Below is a small trained network, with its code and all its weights. Each question gives an input and a class and asks what happens when units are switched off, that is, made to give their printed mean instead of their output.

import numpy as np


def w(rows, s, z=0):
    codes = np.array(rows[::2]) - 128.0
    scale = np.full(codes.shape[1], s)
    scale[-1] = z or s
    return codes * scale


def f(y):
    return y / 2 * (1 + np.tanh(0.7978845608 * (y + 0.044715 * y**3)))


def log_softmax(a):
    a = a - a.max(-1, keepdims=True)
    return a - np.log(np.exp(a).sum(-1, keepdims=True))


def net(x, mask):
    res = np.array(x, float).reshape(1, 4) / 4 @ E
    y = f(res @ A[0][:, :-1].T + A[0][:, -1])
    res = res + np.where(mask, y, B[0][:, -1]) @ B[0][:, :-1]
    return log_softmax(res[-1] @ U[:, :-1].T + U[:, -1])


A, B = {}, {}
E = w([
[94,79,127,24],'x0',
[226,171,163,71],'x1',
[131,123,130,130],'x2',
[136,102,2,125],'x3',
],0.01)
A[0] = w([
[104,107,134,52,125],'n1',
[75,123,118,149,87],'n2',
[126,42,40,116,90],'n3',
[120,105,115,99,83],'n4',
[60,127,66,169,121],'n5',
[117,151,46,121,162],'n6',
[136,161,127,175,98],'n7',
[67,118,157,154,74],'n8',
[125,186,198,89,132],'n9',
[141,154,149,120,88],'n10',
[173,124,58,135,102],'n11',
[182,162,124,110,240],'n12',
[154,170,117,168,159],'n13',
[1,73,62,134,170],'n14',
[35,107,159,184,121],'n15',
[115,68,216,155,106],'n16',
[102,128,131,59,175],'n17',
[179,148,124,187,121],'n18',
[111,97,132,85,105],'n19',
[41,96,178,133,192],'n20',
[140,110,125,132,254],'n21',
[143,156,124,171,89],'n22',
[174,159,128,94,83],'n23',
[114,192,109,198,109],'n24',
[169,154,153,146,219],'n25',
[73,85,135,159,90],'n26',
[213,165,92,26,156],'n27',
[69,99,84,198,103],'n28',
[108,132,181,124,127],'n29',
[218,98,138,121,82],'n30',
[98,85,130,155,65],'n31',
[79,120,135,60,107],'n32',
[152,106,72,161,122],'n33',
[87,70,134,164,74],'n34',
[108,92,116,105,75],'n35',
[138,140,53,111,109],'n36',
[157,121,63,121,105],'n37',
[156,51,20,91,116],'n38',
],0.013,0.0087)
B[0] = w([
[208,98,77,254,179],'n1',
[199,141,124,81,142],'n2',
[149,145,150,165,193],'n3',
[188,110,131,155,133],'n4',
[152,189,140,82,184],'n5',
[85,161,174,153,186],'n6',
[170,103,115,145,146],'n7',
[154,155,189,83,144],'n8',
[156,172,133,175,192],'n9',
[153,130,166,93,133],'n10',
[145,152,236,145,162],'n11',
[111,180,71,103,216],'n12',
[151,113,70,162,169],'n13',
[138,153,79,104,246],'n14',
[167,157,94,65,187],'n15',
[96,146,227,182,170],'n16',
[160,129,52,210,188],'n17',
[190,103,82,181,167],'n18',
[188,100,111,182,150],'n19',
[142,215,76,150,208],'n20',
[34,147,61,139,207],'n21',
[189,97,121,142,140],'n22',
[178,111,114,35,149],'n23',
[200,85,87,181,169],'n24',
[93,151,93,121,202],'n25',
[253,169,135,56,154],'n26',
[161,212,92,100,225],'n27',
[171,157,96,121,184],'n28',
[117,135,176,197,158],'n29',
[179,112,133,58,151],'n30',
[188,95,173,61,134],'n31',
[179,91,130,230,168],'n32',
[99,146,192,145,159],'n33',
[224,140,152,59,148],'n34',
[171,113,126,134,135],'n35',
[132,130,189,170,164],'n36',
[133,113,244,197,159],'n37',
[126,155,186,147,215],'n38',
],0.0067,0.012)
U = w([
[131,141,95,125,255],'0',
[203,135,119,41,62],'1',
[213,26,87,187,85],'2',
[141,136,245,147,91],'3',
[44,76,79,79,157],'4',
[85,26,182,27,59],'5',
],0.011,0.0073)

Each question gives the input, the list of numbers given to net, and the class t.
The units are the neurons (one row each of A and B). Each row of codes is followed by its name. A weight is (code - 128) times the scale printed after its matrix; where a second scale follows, it is the last column's (A, B and U).
mask holds one flag per neuron, in row order. A switched-off neuron (its flag False) gives its mean, the last column of its row in B, instead of its output. The means were averaged over made-up inputs and are rounded, as every weight is.
A unit's drop is (log p(t) with every unit on - log p(t) with that unit switched off) / (log p(t) with every unit on - log p(t) with every unit switched off).
The circuit of an input: a set's keep is (log p(t) with only the set's units on - log p(t) with every unit switched off) / (log p(t) with every unit on - log p(t) with every unit switched off). Starting from the 12 units with the biggest drops (on a tie, the unit counted first), units are removed one at a time, each time the one whose removal leaves the highest keep (on an exact tie, the one counted first), for as long as the keep stays at least 0.8.
circuit, biggest first: the units of the circuit, biggest drop first
most important unit: the unit with the biggest drop
top k neurons: the k neurons with the biggest drops, biggest first
drop when u is switched off: that unit's drop, to one decimal
input [5,0,4,0], class 2: circuit, biggest first => n1, n32, n17
input [-5,7,-3,-7], class 1: circuit, biggest first => n23, n12
input [6,-1,-2,-6], class 2: circuit, biggest first => n1, n32
input [-7,0,-1,2], class 2: circuit, biggest first => n24, n18
input [6,6,3,7], class 3: circuit, biggest first => n38, n37, n11
input [-8,-3,3,-1], class 2: circuit, biggest first => n24
input [6,2,-5,-3], class 2: circuit, biggest first => n1, n32
input [7,-3,4,-4], class 2: top 2 neurons => n1, n32
input [6,-7,-4,-3], class 1: top 3 neurons => n26, n15, n34
input [2,-4,-3,2], class 1: top 2 neurons => n5, n26
input [4,1,6,8], class 3: drop when n38 is switched off => 0.1
input [-4,7,4,8], class 3: drop when n14 is switched off => 0.1
input [6,-7,-3,8], class 3: drop when n38 is switched off => 0.4
input [-6,-6,4,4], class 1: most important unit => n5
